In the rows, 128 means zero.
Each row is followed by its group and then its class within the group.
[110 134  97 132 139 126  68 140 129 121 110 118 118 120 107 139 150 105
 129 117 143 105 144 115 128 138 142 143 130 130 137 112 128 140 132 127
 125 156 140 110 125 107  97 143 120 130 142 142 187 120 119 108 111 143
 143 133 120 135 133 145 126 121 139 147 126 144  97 126 121 143 105 153
 130 168 143 101 113 135 112 137 156 133 116 162 124 121 140 132 138  96
 123 146 149 136 128 114 128 104 108 137 142 128 145 153 142 125 122 120
 158 147 104 121 167 115 135 144  96 109 149 149 107 144 121 142  98 126
 122 110 137  97 135 109 125 142 112 118 138 102 154 157 124 128 133 118
 136 149 102 113 111 133 136 115 121 123 134 127 138 165  98 106 154 123
 174 140 117 146 119 102 103 149 123 135 142 129 123 183 148 143 167 125
 104 109 120 136 102 117 121 123 130 128 121 128 116 158 154] => J377 Q
[110 131  81 121 158 110  71 115 136 124 152 115 137 127  83 137 139 106
 109 134 130 110 135  99 106 116 144 143 119 128 142 102 120 188  99 145
 126 187 126 107 134 101  91 146 134 112 146 126 211 131 103  67 106 133
 125 130 150 168 128 109 133 107 116 178 137 144 105 149 126 165 103 151
 131 200 138 102 106 116 102 148 163 132  94 156 127 118 124 129 133  97
 145 151 167 129  99 121 145  87 144 141 162 115 110 147 143 140 157 128
 169 150 109 111 131 106 155 139  74 115 124 121 107 150 119 145  96 114
 109 124 149  95 165  85 120 143 124 105 125 111 159 128 141 150 131 134
 105 146 118 112  94 115 139  96 130 101 147 138 130 176  88 117 130 128
 183 146 134 145 127  94 125 149 130 121 147 118 111 200 148 159 165 106
 112 103 107 128 104 107  99 123 124 135 123 141 125 164 127] => J377 J
[142 157  71 128 128 115 103 173 124 135 115 158   4 146  82  96 127 124
 123 140 127 129 175 111 177 152 107 119 121 158 140 148 156  60 167 151
 175 103 104 136 102 132 180 125  97  96 146 132 100  91 106 148 151 114
 194 104  67  90 190 163 158 106 124 105 115 139  81 128 128 153 154 109
  63 114 113 108 121 150 164 138  91 109 105 108  89 140 101 124 129 148
 100 114  51 148 132 110  54 122 141 103 114 170 154  85 106 149 102 133
  84 140 115  72 114 142 100  83 144 108 105 128  77 127 123 128 134 125
 115  99 147 151 109 147 124 124 105 141  92 130 111 142 114  94 100 142
 188 127 150 134 106 100 115 161 124 130 180 128 190  83  72 159 151  51
 125 154 116 121 113 191 108 115 120  84 146 187 204 141  89 138 149 156
  45 131  98  65 120 137 112  83 116 126  74  47 127  98 132] => J975 T
[139 162  76 124 130 118 103 170 126 136 113 165  33 138  91  98 127 124
 116 118 125 113 169 114 149 150 119 128 122 153 138 135 143  71 178 140
 172 120 113 132  93 121 160 129 109 103 139 125 108  97 109 142 157 124
 175 101  87 112 190 146 136 108 122 119  97 148 106 130 125 169 155 107
  91 119 120 102 131 135 159 132 109 131  97 122 111 137 123 130 134 139
 106 130  81 153 130  99  75 127 133 119 113 152 155 107 115 144  75 142
  86 141 115  86 133 135 125 111 134 106 118 137 106 123 124 141 134 127
 102 115 137 144 113 145 123 132 124 146 103 108 121 169 111 108 115 139
 177 136 144 129 108 120 126 149 138 135 159 132 168  92  82 142 149  87
 146 157 120 135 121 161 107 130 123  91 143 154 175 134 105 158 150 149
  79 142 107  99 122 146 121  99 115 127  84  87 120 108 135] => J975 H
[110 127 107 135 137 117  79 126 129 117 106 112 146 124 113 167 142  91
 142 130 130 119 130  98 155 118 155 110 129 117 152 121 117 142 104 129
 102 124 118 111 107 120  85 157 121 158 136 151 166 109 132 134 102 122
 176 153 118 138 103 150 144 102 132 139 143 123  87 125 120 124  79 171
 131 179 139 124 124 125 106 143 163 117 132 154 131 117 147 132 129  72
 126 132 129 135 147 136 122 104 111 140 135 132 145 175 156 118 181 106
 155 148  90 111 144 116 116 140 101 109 149 146  99 158 105 109  87 121
 147 119 131  82 135 112 119 133 107 111 161 123 141 114 102 139 140 119
 116 145  92 110 117 131 123 111 116 140 120 105 129 171 109 101 148 103
 170 139 139 134  89 107 121 149 145 141 148 141 132 220 160 104 140 121
  98  95 127  92  90 115 121 124 139 124 135 117 123 156 159] => J495 X
[129 144  86 123 144 118 106 139 132 135 143 143  85 135  96 106 134 130
 103 122 126 117 153 126 110 142 119 147 120 143 132 119 132 130 145 138
 156 163 130 125 130 113 142 125 121  95 137 118 149 125 105  96 140 139
 124 106 130 147 167 110 125 119 123 147 114 149 123 143 127 165 148 114
 117 139 127 100 113 126 140 141 127 141  97 129 124 131 116 127 133 144
 127 139 126 137 105 107 119 115 140 125 136 128 122 110 117 147  99 143
 123 138 130 103 130 124 148 124 115 120 118 122 123 125 133 157 128 130
  94 125 146 139 135 119 124 135 127 133  98 112 140 146 142 131 117 143
 143 137 144 128 103 116 122 129 139 103 159 143 142 121 101 143 126 124
 149 143 126 138 140 128 115 132 122  99 137 127 135 132 115 167 156 129
 115 133 104 135 132 130 116 114 116 134 103 126 124 126 117] => J327 K
[112 116  98 124 137 122  86 117 134 125 122 119 158 139 125 145 152 111
 122 118 148 123 135 126  94 133 130 146 132 121 119 113 115 158 111 124
 127 161 141 104 163 123 100 131 132 121 135 135 191 142 117  99 121 156
  96 133 137 146 131 129 113 124 137 146 128 145 122 133 121 143 108 160
 143 154 147  97 121 133 124 132 167 139 126 157 131 119 139 131 134 103
 130 150 177 129 139 121 144  92 107 145 142 112 130 164 156 114 125 124
 166 167 141 145 171 116 125 144 101 116 152 141 119 131 110 145  91 131
 120 114 146  98 141 100 138 131 126 101 133 102 147 153 142 138 153 118
 119 147 102 117 105 128 149 109 140 104 129 147 116 168 119 106 129 153
 171 119 122 144 130  89 118 155 123 145 138 101  88 175 153 142 163 117
 131 112 126 175 106 104 129 130 134 140 121 154 119 168 128] => J377 Q
[133 139 145 152 106 136 137 144 122 128 116 116  79 121 131 112 120 124
 145 143 140 136 138 135 181 142 112 117 135 135 140 146 148  90 158 135
 136  96 127 145 119 141 149 115 118 138 131 140  91 111 136 163 126 116
 157 125  88  75 136 163 146 143 146  96 136 118 104 108 132  95 139 117
  94 104 117 148 118 150 139 132  88 100 135 108  99 129 114 127 128 140
 105 106  69 127 135 129 101 144 128 106 115 155 147  92 109 130 124 118
 123 101 122 123 113 138 102  98 152 131 114 132 109 130 143 116 145 132
 143 104 119 147 114 150 124 123 117 148 127 155 116 111 118 100 106 130
 159 116 134 138 155 122 113 158 108 152 149 110 161  94 121 146 152  93
  88 131 108 111 119 174 121 114 117 122 125 181 179  92 103  93 129 138
  98 125 131  87 136 126 137 116 136 113 128  78 128 107 139] => J975 H
[108 123  67 135 139 100  56 124 143 117 104 115 123 143  90 170 143  68
 140 144 130 126 141  80 173 115 158 101 132 129 157 127 118 141  85 150
 109 109 103 104 119 126  89 166 112 151 148 149 183  98 123 138 102 114
 201 157  92 134 106 176 163  82 129 137 156 125  55 133 125 132  64 183
  97 194 139 111 125 139 110 132 178  96 124 155 111 117 137 124 124  54
 117 131 124 130 160 139  97  74 125 138 152 144 148 175 157 126 205 104
 161 172  87  82 133 117  89 113  99 107 141 144  56 166  87  97  63 113
 155  96 157  69 133  97 117 125  95  91 154 129 138  97 100 123 146 120
 120 151  92 111  97 108 127 105 115 135 145 106 149 180  75  99 148  68
 182 141 139 130  69 133 126 151 146 134 164 166 157 252 162  91 162 122
  50  71 113  60  70  86 100 104 139 127 116  83 123 167 160] => J495 X
[146 163  33 118 120 125  79 245 126 140  21 231   5 176 135 112 180 132
 135  46 154  95 204 133 103 195 111 156 133 165  98 149 123   4 243 104
 202  92 128 113 106 134 183 121  94  93 129 141  86  86 118 173 219 175
 151  82  53 110 247 170  87  95 136  85  28 179 126 113 116 222 174 125
 125  50 154  42 186 148 217 107 144 186 115 151 146 146 171 148 138 160
  76 157 116 188 210  64  34 130  42 142  60 167 229 161 145 101   4 149
  30 220 129 103 252 148 106 170 179  90 198 205 112  84  85 167 124 156
  86 123 144 152  57 187 147 106 110 134 104  28 115 252  76  77 173 109
 241 163 117 134  75 166 156 144 180 131 127 175 149  71  87 113 162 109
 196 147 116 153 107 126  60 172 111 109 138  88 142 122 114 187 180 200
  76 179 122 206  97 172 166  76  77 140  18 123  88 120 163] => J975 H
[112 130  86 122 158 116  66 122 131 125 148 121 140 123  89 136 146 107
 110 120 132 103 140 116  91 129 141 155 122 126 137  97 118 188 112 134
 134 201 137 105 135  96  90 144 134 112 139 127 220 133 107  64 111 145
 112 125 156 171 137  99 118 112 122 180 122 152 114 145 124 170 112 147
 143 193 147  92 108 116 105 146 164 147  96 167 131 118 131 130 138 101
 145 159 180 131  99 109 155  89 131 143 160 109 113 155 140 135 133 125
 167 145 111 113 152 103 170 152  74 112 130 124 125 146 127 159 105 116
 100 124 144  99 160  95 124 145 122 114 125  83 166 152 144 147 131 132
 109 151 119 108  92 129 143 100 133 102 141 143 121 175  97 110 134 146
 194 142 130 155 135  79 115 152 126 128 140 108 101 183 154 175 171 107
 127 112 109 152 107 118 106 130 127 134 122 156 121 168 130] => J377 J
[140 138 135 131 118 124 161 137 125 135 146 136  88 125 116 110  96 135
 129 153 118 143 126 120 167 140 117 102 122 137 144 145 144 104 133 146
 137 100 105 149 106 135 162 122 123 123 129 119  77 104 132 146 129 100
 166 118 113 104 134 137 156 127 119 108 138 116 117 130 132 111 145  99
  92 108 105 155 125 131 137 115  85  98 122  94 107 135 111 125 124 150
 126 102  71 127 113 137 105 147 162 108 124 145 115  82 102 151 150 132
 102  96 129 102  71 141 116  90 142 134  93 103 118 130 142 110 155 122
 138 123 124 156 121 142 123 125 128 147 112 167 102  87 123 115 101 143
 133 103 158 139 142 108 107 150 117 141 145 112 155  92 123 158 125  86
  88 130 125 110 128 178 140 100 133  98 127 169 179  99  96 105 103 134
 107 130 116  63 148 133 119 118 129 120 130  80 141  93 118] => J975 H
[117 127 105 134 132 107  90 134 131 118  97 119 136 129 108 175 134  85
 153 145 119 128 128  85 185 108 164  83 133 124 154 138 112 125  95 135
  95  84 101 115  91 126  86 166 113 168 141 156 143  90 137 161 105 104
 217 164 100 137  93 176 162  82 126 124 153 110  71 120 126 125  58 167
 110 180 133 133 130 124 110 123 149 103 137 147 128 120 149 133 121  59
 119 122 111 143 160 143  98 114 123 133 126 145 146 177 161 122 203 100
 141 144  83  92 127 122  94 120 107 111 139 147  79 159  94  84  88 119
 173 118 131  80 121 118 114 124 100 107 169 141 126  94  89 138 143 116
 116 139  95 112 119 125 117 112 107 156 124  89 138 168 102 101 150  70
 158 145 150 122  56 135 131 142 154 139 157 170 155 243 157  77 125 131
  68  79 123  50  84 114 112 119 137 118 131  87 128 149 171] => J495 X
[115 123 125 140 121 124 100 127 130 114 104 108 141 121 129 158 138 101
 147 134 139 130 130 110 164 122 146 110 133 121 143 132 124 131 110 126
 102 109 120 117 120 126  97 146 123 163 134 148 149 111 139 151 108 119
 167 154 106 116  97 162 144 114 147 120 146 119  99 115 125 105  82 165
 122 156 135 133 125 137 108 125 149 115 142 141 121 117 141 128 128  82
 119 118 129 130 156 138 119 114 114 131 129 133 147 163 145 115 166 104
 157 138  99 124 138 117 100 129 116 117 145 145  98 152 113 105 100 126
 155 111 128  93 128 121 122 127 110 115 163 134 134 111 103 127 136 113
 124 141 102 120 134 135 124 120 110 139 122 103 135 160 118 105 149 102
 146 132 132 122  90 125 125 142 133 147 143 156 140 192 149  87 138 127
  96  99 134  92 101 110 128 127 143 122 138 109 122 148 158] => J495 X
[137 130 162 146  97 134 163 117 123 128 131 102  83 125 116 109 100 122
 148 168 135 159 125 129 216 123 109  99 136 132 145 157 156  96 131 147
 134  73 117 150 126 158 161 112 114 144 133 135  68 112 138 179 113  99
 170 134  77  58 115 173 170 149 150  79 159 100  94 107 129  61 131 117
  66 101 104 172 111 155 133 133  67  65 144  83  82 132  92 115 117 144
 101  92  38 117 138 153  96 147 153  95 124 163 135  75  99 140 171 115
 127  91 126 117  74 143  80  62 159 136  94 112  91 134 145  90 147 125
 168  94 120 156 110 143 130 123 116 145 128 191 107  55 122  98  91 135
 147 103 141 145 169 100  90 170  91 155 163  89 170  88 126 161 139  67
  53 121 107  93 114 201 144  91 116 124 133 212 199  96  90  61 113 129
  83 112 129  39 145 115 132 114 150 114 144  43 145  90 130] => J975 H
[112 120 103 126 140 121  82 135 134 111  89 129 162 134 135 172 156 102
 145 107 138 116 133 118 119 124 155 124 134 119 126 123 105 129 111 115
 108 124 127 104 127 125  85 154 122 153 127 148 170 120 130 140 125 142
 141 151 124 148 111 147 118 106 135 137 122 133 111 126 120 136  83 177
 150 157 152 105 141 126 112 120 176 144 141 167 150 121 165 132 129  78
 122 141 171 143 166 126 124 103  86 149 124 124 155 196 169 100 135 112
 145 169 106 134 186 120 114 164 110 112 174 162 113 136  93 121  90 130
 137 126 135  81 125 122 129 124 115 101 159  96 143 161 103 137 166 114
 120 154  86 109 109 149 141 102 133 132 106 125 110 174 123  85 142 136
 188 127 142 143  93  87 113 162 140 156 142 104  98 209 169 120 146 127
 122 111 137 150  88 121 132 122 118 130 120 148 116 168 158] => J495 P
[144 153 131 134 113 133 142 183 123 135  98 160  44 135 126 103 122 137
 140 121 126 126 155 130 175 151 111 115 129 147 134 150 143  43 189 124
 161  85 117 150  89 136 175 120 107 117 127 130  61 101 131 172 159 120
 170 108  81  84 166 154 139 126 134  92  98 130 118 112 129 135 160  96
  95  76 117 128 140 144 163 122  88 126 126 109 115 141 123 130 131 158
  97 111  59 150 143 110  76 159 118 112  97 159 164  99 105 133  73 135
  68 114 123 104 126 146 113 109 166 115 122 142 118 118 136 124 162 138
 125 123 116 164  98 171 123 117 121 161 115 128 107 159 100  93 118 132
 184 124 144 138 137 132 117 163 126 157 141 119 167  71 110 148 148  83
 108 146 115 119 117 173 109 115 123 105 122 162 176  88  95 128 123 160
  94 147 126  90 135 155 132 105 113 118  96  83 123  87 142] => J975 H
[125 147  74 123 142 119  83 146 128 134 146 138  45 137  83  88 140 125
 101 125 138 112 170 129 108 154 101 162 121 149 132 119 150 127 160 151
 179 174 135 121 143 115 154 116 119  76 143 118 164 123  94  95 144 143
 120  94 113 123 191 121 123 128 128 142 113 160 107 136 126 169 164 112
  94 139 126  89 109 142 147 150 113 130  83 126  99 135 103 126 136 154
 118 144 112 136 100  98 111 106 141 118 140 134 129  92 108 149  77 144
 130 141 130 105 139 121 140 111 112 115 110 120 108 127 140 169 126 121
  86 103 151 145 137 117 132 139 122 132  87 106 144 162 147 112 105 144
 160 136 146 128  98 107 136 140 133 100 177 154 163 110  81 149 142 110
 146 141 101 142 151 142 108 132 106  94 138 144 151 136 104 176 188 130
  95 135  98 136 115 124 115 108 120 135  88 109 119 127 113] => J327 Z
[118 134  79 131 149  94  72 132 136 123 115 121 116 131  82 165 128  78
 138 147 110 119 134  76 165  88 165  92 124 131 174 130 122 144  89 148
 109 108  92 113  87 117  89 167 109 154 146 148 166  90 122 135 101 101
 216 152 104 143 106 159 167  66 112 143 151 121  66 137 123 142  72 164
 104 199 132 121 123 119 106 128 157 108 121 143 119 117 140 128 128  60
 126 127 116 139 142 137  98  94 139 138 142 144 136 169 152 134 207 109
 142 150  79  66 110 122 108 113  90 106 125 132  74 161  97  97  85 110
 147 116 144  80 141 107 112 130 100 111 139 134 132  95  95 147 135 129
 112 139 100 106 101 114 118 102 113 141 136 100 150 172  84 110 143  62
 176 156 151 125  68 132 131 145 150 117 160 167 158 252 155 100 139 126
  57  77 106  39  81 114  95 113 132 121 118  85 129 151 156] => J495 X
